Rows, each with the tier of its hidden value
[ -52  212   76 -117  162  -60  -64  154  -99   77   35   16 -260  -90
   99 -114  -47  104  -99  166  -95  -22   95  133   31   65   -4   31
  166   41   44 -156  -94 -237  -69  -87 -219  253    9  122  -84 -123
   97  -35 -104] : RQ
[  -7    6   -3   39   17   81  -74  136  -13 -152  -20  -75 -285  -63
  100    4  -99   -9  303  253  -79  -59    3  138   56 -135  -13   35
  111  -52   20 -148    1  -92   43  -18  -13   48  134  -68 -148 -164
   -5  -66   -1] : PR
[ 39  46   1  94 -13   1 -12 125   2 -46 -20  88 -79 -94 -20  24  41 -26
 169  85  61   0  82  39 -38 -93  43  17  92  84 -56 -35  70 -45   3  78
  13 -47   5 -13 -50 -30 -89 -69  71] : Cn
[-410  234 -136  461 -396   32  -98 -383 -219  -76   91   74  -28   70
  188 -185 -282  449  304   61 -379   87   21  161 -167   27  -23  180
  117  -30   93  222  391  208 -177 -105  289 -267  228  -74  564   18
   93  325  222] : NS
[  17 -243  -85  112 -209  130    7  192  -83 -149 -121   91 -213   71
 -291   79   31 -323  353 -279  -16   69  -42 -420  -54 -326   -8 -213
   50  183  -53  162  164  159  300  503  256 -238  203 -223  -95   14
 -104  -48  120] : GP
[-109  125   24  -85   87  -56  -50  103   25    5  -28  114 -166 -158
  114  -80   20   90    7  140  -28 -116  153   70   27  -70   52   81
  168  -34  -22  -99   14 -155  -49  -73 -188  172  -46   89  -81  -78
   34   23  -58] : FB
[ -87  167   63  137   80 -211   51   42 -277    6   74   73  -99  -59
  -16 -206  227    7 -128   18 -223  -99  -58  100  -88  174   -1   30
  254  165   72  -46  244 -106    7 -114 -101   51  158  130 -124  -10
 -142  154   70] : Cn
[-117  250    3 -135  114  -44   10   23   13   10  -82  -27 -142   30
  184  -29   67    8   12  139  -83 -110  188   81   12   40  -73   44
  128  -13 -114 -172   37 -131  -20 -112 -158  290   99   38 -114 -113
   95  -15  -54] : Cn
[ -70  109   99  200   46 -203    7  143 -266  -31  122   74 -181 -122
  -26 -293  161   37  -89   51 -210  -51 -117   99 -126  145   63  -44
  207  227  151   -9  209 -134  -17  -83  -24  -57   77   95  -92   45
 -193  166  130] : DS
[  51   15  -29   20   45  137  -96  110   56  -38   33    3  -86  -84
   80   44  -93   25  204   73  100  -11   74   26   -1  -56  -12  -52
   16  -19  -90 -101  -31  -86    2   34  -15  -50   27  -70  -49  -24
  -15 -108   25] : GP
[-283 -208 -185  369 -206  240  -79 -385 -324 -141  194   72  226  -99
  155  -52 -284  477  255 -299 -167   26 -197   50    9  -31  -26   80
  -15 -278   41  250  422  328   60  -41  299 -501  301 -109  347  103
   22  271   94] : GP
[  65  125    3  -21   39   44 -118  147   21   34    4   43 -207  -69
   17   36  -77  -34  140  155  108  -35  132   19   21  -25  -49    6
  144   95  -49 -146  -52 -185  -72   72 -122   74    8    3  -56 -117
   44 -176  -14] : PG
[ 256  -71   15  179   50  -25 -122  191 -221   28  241  172   -7 -228
 -189  -43  -45   71  -51 -116  177   48 -112   53  -58   87   75  -73
   88  208   73   50   67 -155  -77   93  -15 -301  -64   97   11   93
 -172 -121  126] : FB
[ 146   60  -63   31  -76   60   20  100    5  -64  -49  -18   14  154
  -79  118   33 -190  140 -144  151  126   89 -113 -132  -54  -57 -167
 -104  196 -199   36   55   32   70  184  181 -122   72 -122   35   98
  -72 -157  160] : PG
[ 190  -37  -30  140  -48  -18 -144  141 -118   61  137  266   31 -190
 -251    6   -3   -8   11 -120  235   19   33  -73  -84    2   97   -1
  144  240  -32   71   98 -138  -99  165  -52 -275  -99   86   96   76
 -143 -123  151] : NS
[   2   67    8  -31   50   59  -25  134   44  -28  -60   12 -179  -64
   84   60  -33  -31  175  125   73  -26  114   19   51 -116  -47   -5
   85   -2  -61 -120  -26  -73   26   80  -48   95   35  -40 -121 -107
   33 -131  -57] : Cn
[ -51   50   39  -58  170  131   64  -10    5  -51  -29 -152  107   27
  223  102   75    5   22  131   20   90    0  223    4  -64  -50  108
  -16 -286 -184 -207 -137   17  151 -269 -119   81  130   -7 -105    2
 -100   39 -177] : PR
[ -59   91    4  -83   98  -39   25   88   19  -98  -72   16 -152  -88
  143    8   42   39   90  181  -83  -99  108  164   54 -132   31  101
  111 -121  -46 -118   13  -78   41 -111 -119  201   47   52 -165 -116
    9    4  -65] : PG
[ -51  -12   11   -9   89   73  -45  166   21  -74   -3   13 -177 -141
  118  -75  -30   50  182   75   -8  -84   54    2   26  -63   34  -96
   34    7  -20  -92   45  -85   48   52    3   25   32  -64 -159  -46
   -7  -34   29] : RQ
[   0   84   -1   63   56   89  -65   56  -50   34   38    4  -77  -61
   79    5  -43   32  141   47   96  -25   61    8   12   64  -87  -43
   87   74  -63 -119   64  -81  -27   61  -23  -28   89  -48  -45  -58
   13 -118   11] : FZ
[  64  -66  -86 -305    0   86   38   60  119 -144 -183   14   49   57
   89  235  -49  -89   43 -140  338   40  191  -59   77 -313  -22   -1
 -168 -110 -279   13  -37   49   93   80   45   56  -65  -43   -4   32
   96 -216  -71] : PR
[  27  191 -100  -49  -76   18   -6   13   20   33  -89   50   27  202
  -86   59  100 -193   71 -199   71   20  224 -230 -160   53  -77 -149
   -6  258 -267   24  141  -25   16  182   72    7  109  -85   73   71
   21  -96  184] : PG
[ 257   32   97  291   71  -87  -18  254 -178   86  275  181 -149 -273
  -57   12 -151  177 -118  -10   58  217 -156  188  -31  -67    6  -92
   55    3  270   93 -206  -48  -25   86  -10 -183 -174  149   -3  120
 -165  -69 -111] : NS
[ -56   53   11  -69   73   10   23  161   30 -113  -67  -27 -209  -51
  130  -41    1   12  135   96  -90  -40   82   57   12 -125   30  -60
   15  -31  -34  -71    8  -56   77    6   10  136   48  -43 -158  -58
   15   -8   -2] : DS
[ -75  -23   50    2   48 -143   78  154 -157 -158  -40   46 -141  -89
   -7 -147  174  -27  -18   17 -150  -58  -47   80  -36 -100  118   16
  108   60   28   10  173  -41  109  -56    4   33   71   57 -167    0
 -139  121   62] : DS
[ -91  110   26  -95  122  127   74  -19   48  -78 -109 -204   82  141
  213   93  128  -94   78  166  -17   88   60  178  -47  -59  -57  100
  -22 -211 -259 -230 -104   12  158 -262  -86  131  180  -59  -91  -15
  -91   43 -111] : PR
[ -58  -10   14 -123  107   93   92   47   44 -178 -134 -161   33   69
  171   97  126  -98  112  142  -16   46   28  181   -1 -184   19  103
  -39 -231 -215 -169  -62   32  199 -216  -44  108  142  -49 -158  -27
 -109   37  -89] : NS
[  51  263   41  -44  170  -32  -54  139    2  102   38   19 -183  -85
  119  -20  -13   52   12  175   25  -70  162  116   20  130  -73  -26
  139   95  -30 -196  -52 -225 -108  -22 -177  218    6   65 -131 -119
   74 -152  -38] : FZ
[  -6  189  -34   36  136   -4   56  -14  -10  187   56  189  367  -19
  -99  -32  305   22 -172 -253  -38   53  194  -80 -250  207  131  -53
   28   95 -292   25   91  -31   43  -48 -112  -30   13   85   53  210
 -177  145  147] : RQ
[  90  200 -232  276  214  240 -207 -284 -238  214  422   54  436  -40
  -36  -84    6  347   83 -305 -314 -172   38   57 -209  714   -5 -126
   97   51 -223  -59  336 -139 -104 -174  -94 -233  413    7   96   84
  -38  145  368] : GP
[ 211  -24   29  178   83   -7  -67  185 -159   25  180  128  -39 -194
 -150   15    4   31   10   14   32   66  -87  124  -48    6   75    7
  135   57   61  -18  -40 -118   10   23  -87 -163   -4  101  -69   23
 -191  -55   29] : NS
[ 215  105 -114 -280  -12  -14  -64  237  -78   93 -107  205 -265   77
 -405  208  -71 -168   -5 -195  -95   82  271 -211   16 -194   75   -4
  167  180 -111   97 -123 -158   65  388 -152  272   60  105  -26 -192
  214 -231  -15] : FB
[ 133  -50   13  100  -29  -21  -58  197  -56  -18   48  179  -17 -151
 -179   -3   59  -60   52  -43  168   57   25  -33  -90  -95  125  -13
   84  178  -46   44   51  -87   -7  126    0 -197  -89   37   12   72
 -179  -75  117] : FB
[ 200  164  -85  -85  -57  -39  -11  228  -51   98  -59  176 -234  117
 -342  150  -18 -194   25 -206 -124  139  212 -228  -97 -133   19 -133
  102  234  -73  129 -100  -75   83  391  -22  156   55   35   -3  -58
   92 -155   53] : GP
[ -77   16   51  -94  154  -37   77  191   17 -123  -67    8 -184 -146
  158  -58   58   71   60  134 -135  -55   56  147   49 -174  101    2
   30 -135    7  -78  -28  -48  120  -72  -56  196    2   33 -238  -63
  -25   53  -74] : RQ
[ -32  -15   56  -57  150   35   77  149  -20  -91  -33  -40  -72  -89
  120    9   62   31   30   79  -72   52   -5  148   20 -151   61   19
    7 -171  -45  -89  -85   -7  159  -96  -53   99   47   13 -181  -15
  -84   47 -115] : DS
[ 223  172 -117 -378  171   59  -32  -15  -51  125    1   19  162  145
  -10  240  -60  -21 -257 -321  290   50  240  -63   32  111 -136  -73
 -108   37 -322  -39  -83 -133  -38   42 -147  173   22   97   51   31
  219 -302  -67] : PG
[ 114   10  -97 -276   13   50   40   70   89  -99 -131   15   46  101
   58  204  -43  -87  -13 -211  276   57  196  -83   18 -205  -43  -94
 -192  -22 -265   45  -28   26   70  106   72   61  -51  -37   10   77
  101 -212   -8] : NS
[ 237  -35 -118 -332   89  135  -70   97   -5   14  -27   57   82   36
  -90  246 -130  -35  -72 -290  335   73  185 -107   65  -94  -18  -72
 -128   21 -272   21  -86  -92   19  164  -47   27  -32   23   36   15
  163 -316  -28] : FB
[  86  -49   96  166  104  -75  -34  214 -253   21  175  133 -102 -239
 -116 -135   48   77  -91  -12  -19   50 -148   99  -37   34  100  -18
  160  114  144    2   35 -123   21   14  -71 -150  -14  122  -93   39
 -193   29   11] : RQ
[  22 -142    7  -67  110   43   34  198   -1 -213  -42    1 -142 -188
   95   20  -18   72  172  102  -31  -46  -10  166   93 -251  135   26
  -12 -162   -6  -44    8  -18  133  -29   19   39   14   -9 -225  -74
  -55  -25  -30] : DS
[   8   57   11    8   13   59  -48  144   10  -43   -6    1 -132  -43
   56  -19  -55   12  132   63   56   49   73   23  -39  -64   17  -63
    6   69  -60  -53  -12  -76   -1   53   35  -18    3  -54  -12   -5
  -14  -75   44] : DS
[  82  154  121  414   66 -125   38  172 -187   43  202   78 -114 -178
  -22 -135  100   88   29  172 -185  103 -139  243 -144  110   36  -26
  180  111  193  -33   18  -59   -7  -57    0 -126   33   81  -86   51
 -284  102   58] : Cn
[ 289  164 -189 -433   95   25  -88  163   -3  186 -118  278  -95   60
 -444  349  -35 -134  -68 -221  -60   12  429 -177   55 -150  113  117
  205   65 -266   40 -184 -221   34  320 -348  414   51  205  -40 -254
  289 -288  -61] : PR
[-107  144   19  -64   66 -165  187   14  -37  -97 -109   26   70   62
  108  -29  272  -54 -143  -37 -127   12   82  109 -109  -95   46   47
    5  -73 -139    9   88   59  136 -181  -29  153   48   82  -90  104
 -134  170   -8] : PR
[ 147  -33   41  201  -46  -29  -48  210  -89  -47   81  132 -156 -175
 -103   19  -50   -6  127   83  112   85  -50   78  -28 -148   49    2
  107  106   94   24   -8  -54   -9  126   35 -180  -66   30  -21    6
 -155 -102   35] : PG
[ 134 -123  -41   46  -53   96   50  236  -73  -71  -48   53  -78   60
 -236   75   52 -214  166 -273   19  160   -2 -253 -103 -168   47 -251
  -78  196 -101  127   40   85  233  374  219 -160  101 -139  -84   85
 -108  -93  133] : RQ
[ -91  324   22  -93   76 -121  -17   53   -4   60  -49   36 -190   18
  131  -70   57   11  -52  156  -84  -85  205   79  -33   67  -64   44
  172   80  -60 -138   17 -180  -92  -93 -182  285   31   89  -47  -90
   86  -14  -29] : PG
[ -36   13   19   17   39   59  -36  205   50 -106  -47    5 -227 -113
   67  -54  -24   12  254  180  -64  -31   77   57   -4 -134   89  -36
   55   24  -18  -90    7  -86   48   54   20   51   28  -68 -137  -88
  -32  -32   57] : RQ

New part:
[  75   -3  151   54  -21 -104  -73  -50   -9   96  -98  -14  -72   31
   63 -172    1  -50  -56  -78  -27   53  -15   26   60 -136    1  129
   33  -43  156  -16  -34   -2 -136  -67  -29  -43  -42  -11   50  -57
    2  114   38] : K
[ 244   55   -8  -39   14   64  212  114   84 -150  167  -63  138  179
 -264  282 -192 -137  228   66  178  -83 -119  166 -116  100 -188  -82
 -179  -59 -127  173  221  128  135   18  144 -122  -27  -65 -138   76
  -38 -166 -173] : M
[  87  -75  203  -31  -12  -14   70  -20  -52  105   26  -40 -111   83
   95 -155  171  -16  -95 -160   48  -53   21   46  -76 -128   26   31
  -18   84   73   16   36   -3  -49  -93  -65   86   -5  -11  146   13
   42  107  170] : K
[ -34 -206  282 -137   21 -183   97   37  119  -77   10 -217   61   31
   80   12 -120 -209   69 -189  196  -55 -197    2 -142 -104  -10  253
 -101  121  -85  189   51  -90   91 -104  120 -127 -330    7 -217 -241
 -401 -145  -73] : C
[ 234  125   37   25  -16   47 -209 -116  -17  -59  -77 -302 -166  -48
  -26  -84 -266 -142 -195  434  -84  -15 -170  -21  266  199 -201  132
   26   -7   98 -182  -93   66 -172  175  176 -212   21 -275   80   27
  246  167  -70] : N
[ 167  -66   76  -47  -65    0   85  -38  103   47   20  -35  -19   84
    0   83  -81 -127   80 -205  178   38 -148   87   35 -142   87   83
  135 -137    4  121  115 -253    7 -122 -107 -138 -216   68   59  -67
 -100  -58  150] : M
[  22  128  -51  -12   72   51 -134 -159    4  -79  -39   26 -107 -147
 -180  -12    3 -216  -36  311    2  -84 -101  -98  150   -3    7  111
  -54  -89   70   21   15   68 -252   73  -61  -53  -48  -71 -144  169
  -45  137  124] : E
[ 230  163  145  -56 -124  -42   73   32  222  -44  -14 -210 -114   34
    9   52 -142 -131 -126   15  -27   43 -242   76   81   58 -212  305
  135 -139   73   56  -83   26 -127   58  -30  -62 -103 -128   14 -207
  -68    5 -103] : N
[-158 -156  172  -50   -2 -174  -23  -46  119  -48  -75 -287   16   20
   77  -84 -226  -95   12  117  165  -49  115  -86   21   -4 -137   78
  -93  -30  102  -42   61  -52 -298 -193  235  -23  143  -17  -66 -115
 -188  346 -109] : Z
[ -36   52   62 -101    9  125  121 -142  238 -114   10  -97 -210 -181
 -102   61  211 -210 -246  256   45 -133 -163 -262   30  175  -58  431
  194  235  -42  139  -35  -61 -164   91 -155  -12 -186 -164  -57  -59
 -293   90  329] : Z
[  55  184  -80  312  -84   42 -202   31    7    8 -162   89 -123 -182
 -136  -86   39  132 -216  184 -215  170  -16 -133  179    9 -118  303
  271  295  204  -74  -99   43 -149  191   45   15 -105 -196  -51 -136
   64  170  149] : U
[ 171   55  176  -52  -31   -9  100  -52   88   76   16  145  -99  -10
  -55  -22   96 -130  -75   52   40  -19  -55   -9   28  -63   13  203
   75    4  124  106   55   66  -56  -88 -147   34  -52  -56    4   88
 -115   -4  130] : E
[  80  -38   90  -15   51  -53   30  -16   11   16    3  -22   44   42
  -31  -60   -2  -96   92 -131   84   14  -32   65  -28 -123   -4   45
  -58  -53   26   80   58    7  -87  -66   14  -72  -84   38  -31  -23
 -105   10    8] : E
[  -3   76   59  132   87  -45  -28  -54   76   -1 -147  -40  -36  -44
  -52 -154  106  -66  -93   54 -145   45  -31 -105   32   84 -139  304
   82  149   60   21 -139   92 -152  113   31 -157 -117 -111  -19 -182
 -129   68   -1] : S
[ -56  -14  273   87 -218 -254 -109   50  200  -89 -177 -222 -142  -42
   58   23 -297 -104 -224  182  -36   29 -222 -132   57   32 -158  516
  111  216  166   43  -84  -28   29   -3  131  -67 -226 -208 -262 -336
 -223   44  -96] : M
[ 118   17   71   47  -12  111  173  -29  -59  121   56   44 -122  162
   -2  -87  295   53  -73 -198   18  -86   89   94 -115  -69   25  -88
   41   27   52    8   70  -28  -59  -71 -173  112   80   11  285   71
  198  132  306] : Z
[-197  -78  216  -90  118  -95  -99 -219  -34  107 -153 -189 -187  -77
  173 -303   70 -184 -195  205    8 -192   83 -151  115  -12   19   75
  -85  -59  177 -153  -69  -71 -400 -154   31   45  105  -41  112   15
  -42  417  116] : E
[  27   62  229  -21  -71  -75  -13  -74   86   69  -93 -181 -202  -37
  114 -197    9  -53 -286  171  -65  -51   11  -61   95   51 -144  238
   80   28  224 -112  -97   60 -287  -69    6  100  132 -158  133  -89
   40  297   64] : E
[  63    8   57  170  -19   36 -260  -34 -113  -48 -114 -246 -169 -173
   12 -217  -22   43 -327  269 -158   43 -113 -146  136  114 -134  280
  100  486   88 -160 -142   54  -43  241  208  -95 -142 -310   13 -134
  168  136  143] : E
[ -44  -36  -95  111  183  -27  -67  -44  -44   84  -98  228  161  -33
 -137  -16  -24  -98  300 -123   97   70   75    7   91 -222  125  -94
  -18 -170   46   76  135 -160 -172 -104   51 -149 -172  175 -116   30
 -220   61   -3] : U
[ 201   86   24   53   32  -22   26  112   63  -18  -10 -116  101   41
  -71   21 -170  -39   95  -71   -1  101 -107  130   50    2 -200   71
    8  -60   15   32    8   43  -69   65  186 -132 -109  -61  -33 -173
  -55  -37 -228] : K
[  63   81   39  -12   84  -40   37    2   66  123  -53  134   67  -39
  -61  -14  -72 -107  133  -15   70   32   42   61  138 -140  -18  -19
   25 -279  158   24   96  -60 -278 -160   34   27   -1   80  -20    7
 -169  140  -99] : E
[ -22   -1  -66   98  114   44  -16  132 -107 -165   37 -412   79  100
  -47  -54  -39   61   62 -111  -17  -63  -25  109 -145   75 -277 -145
 -237  139 -148  -59  -22   95 -102  205  339  -52   -7  -81  -10 -208
  133  138 -162] : S
[-128  162  -67  -95  176   99 -104 -169  156 -215  -87 -392 -123 -304
 -130  -22  -94 -291 -210  585  -48 -182 -188 -248  222  342 -257  294
  -11   52  -27  -84 -139   29 -446  219  196 -127  -70 -256 -138 -113
 -178  269  -18] : C
[  52   55  -25  362  -94  -32 -198  108 -143   21 -113  238  -33  -51
 -169  -38   17  162  -52   28 -132  141   14  -42   20 -154    9  140
   84  372  165    8   43   76  128  112   76   26 -171 -114 -176  -26
   89    6  130] : Z
[  94 -104  194   15    1  -93  140  103  -12   73   26  -84   72  143
   75  -94   37   26   63 -370   82   26   -9  162 -160 -159  -31   26
  -41   70   18   72   57  -25   47 -116   64    2 -111   40   65 -181
  -59  -53   -1] : C
[ 263   27   85 -140  112  154  250  -40   68  153  109  330   -9    3
 -122  147  172 -222  127  -70  172  -70 -112   45   43 -107  153   21
  113 -105  -26  213  204 -149   66 -116 -196  -34 -260   64   47  185
 -244 -181  170] : S
[  49   90  112 -214   97   84  351 -108  286  -53   87  244  -75  -30
 -217  273  243 -408   69   57  161 -219 -246 -106  -91   35   89  313
   55  -98 -120  383  122  -61   27  -56 -334  -51 -349   34 -203   81
 -532 -231  200] : Z
[  62  -65  163  130 -182 -143  -74   70    4   58  -75  -14  -60   77
   36  -15 -174   45  -42  -77   55   76  -22   45   21 -179    3  111
   66   75  184    3   85  -88   37 -126   58   29  -69  -35  -50  -99
   27   90   44] : M
[ -38    6  -64   67   66  -30 -272  -66    0  -26 -133 -152   28 -246
  -55  -91 -292  -75   -7  279   46   89  -14 -102  302  -35  -66   87
   65  -14  151 -139   16 -126 -357    1  275 -105  -55  -81 -117  -71
  -84  278  -47] : C
[ 180   19    3  133  130   19 -117  -50 -298   63  -35 -155   24  197
  -16 -222  -58   -1   73  -39  -70  -63   39  227   -2  -19  -60 -299
 -250  -83   41 -185    4  112  -45   55  170 -171  101  -53  211  104
  459   82  -47] : C
[ 243   68  -97  278  -88  -34 -118   94  -15   -7  -53  130  134   59
 -221   48 -232  103  154  -11   -8  249   18  106   91  -93  -92   42
   88   53  128   28  108   72   40   33  135 -178  -34  -54  -90  -15
  103  -41  -71] : M
[ 282  -62  120  -15  126   83   75 -103 -163   68   82   38  -15  168
  -63 -142  158 -106   38  -12   39  -79    6   99  -84   14   22  -85
 -150  113  -42   31   77  163  121   14  -27 -181    8  -73  177  241
  191  -98  124] : K
[ -72  144  -48  -64   88   73  214   21  272   -8   14   69   28 -126
 -144  105  133  -94   59   11   88  -21   63  -81   47   -1 -134  131
  133 -172   49  134   72  -60 -424  -82  -48  151   19   63  -57 -101
 -389  237   19] : U
[ 135  -26  101  132   28  -19  -10  -42 -103  131  -29  286  -26   52
  -77 -157  227   16   20 -114  -26   69   93    4  -43 -183  100   68
   13  152  121   81   64  118   33  -53 -124  -17  -41   10   30  143
   13   -9  188] : N
[  11  176  -82  131  -51    1   31   80  243  -70  -79   80   16 -140
 -187  142  -20  -33   13  -29  -30  139 -128  -70   84  -40 -115  341
  251    8   67  156  -11  -76 -177   78  -36  -16 -245  -24 -203 -257
 -320   18   23] : Z
[ -28  -11   68   84   27  -41 -132 -138  -36  -79 -116 -196 -125   23
  -46  -91  -60 -156 -115  227  -47 -111 -114  -92   36  106  -55  162
  -76  124   24  -40  -58   19  -42   91   60 -204  -97 -151  -45  -27
   76   91   89] : M
[ 102   66   61   48    2  -28   53  -52   66   44  -51   17  -26   95
  -61  -22  -27  -86   35    1   14   -5    7   52   35  -20  -57   56
   27 -145   98   23   33    4 -142  -67  -40  -81   22   -6   60   -1
    1   94   16] : Z
[ 169    0   93 -250   64  214  309 -137  140   10  188  -25 -119   34
  -93  106  168 -209  -49  199  233 -224   23  -39  -11  136  -31  -21
   25  -56  -46   90  186  -36 -167 -126 -129   63  130  -59  192  257
  -75  142  257] : Z
[  91   -4  392   63  -43 -265  -64 -192   84  141 -225  234 -165   12
   42 -235   68 -238 -189  151 -136   24  -99 -142   54  -50   83  547
   84  131  257  103 -127  172   71 -104 -210 -204 -182 -129  -98    8
 -205 -118   81] : E
[ 241  166  -15  112  -34   41  -12   71  -58  123  -10   74  -19   75
  -56  -49  -23   65   33 -114  -51   91   18  193  100 -138  -76 -110
   51 -202  166  -60   46   27 -163  -15   -4   66   68    4  145   20
  210  122  -28] : K
[ 217   -8   78   29   37   32  197   93   17   97   77   84   96  111
  -42  -44  158   41  108 -366   63   90   12  165 -118 -140  -27   12
   53   34   -3  127   83   15   21  -61  -41  -11  -95   55  117  -78
  -57 -101   62] : E
[ -67  -52  152  -91   59   25    7 -167   66   17  -35   45 -186 -182
   -6 -104  259 -203 -190  111   48 -109 -104 -221   30  -49  119  330
   93  211   39  114  -13  -69 -125  -19 -176   20 -223  -62  -67   29
 -273   72  345] : E
[  76  -83   84 -102   72   -2   32  -22    2 -113   55 -503   33   84
   60  -93 -166  -96    2  -19  116  -87  -73  109  -41  101 -202  -46
 -159  -16  -88  -78   -4   -1 -171   23  252 -144   41  -89  108 -140
   87  132  -85] : C
[  59  173   61  -36  -21   25   40 -207   85  -85  -28   69 -226   54
 -198   93   90 -319  -96  307  -22 -231 -197  -67   11   91   29  197
  -77 -152   46  125   12  109  -55   36 -292  -85  -61  -95 -100  207
   12   -6  211] : M
[  17  181  -37  -21   53  160 -101 -115  -41 -121    6  -88 -244 -147
 -170   39   60 -189 -205  497  -56 -229 -139 -142  125  155  -94   76
  -84   77   27  -51   -3  104 -194  194    6   69  -14 -217  -92  190
   93  209  151] : S
[ 142 -109  263   34   23 -126   75   52  -34  112  -32  -11   54  115
   64 -131  -44  -33   18 -140   39   23   -5   93  -73  -77  -38   99
  -43  148   81   30   46   44  111 -118  126  -92 -104  -56   36  -96
  -55  -84  -68] : C
[ 245   13  -24   27  -44  124  163  146   13   91  153  321   80  -44
 -161  150  145   58  153 -347  174  129  -57  137  -42 -310  142   -4
  172   63   17  218  240 -134   91  -88 -133  138 -257  106  -43   41
 -158 -170  245] : C
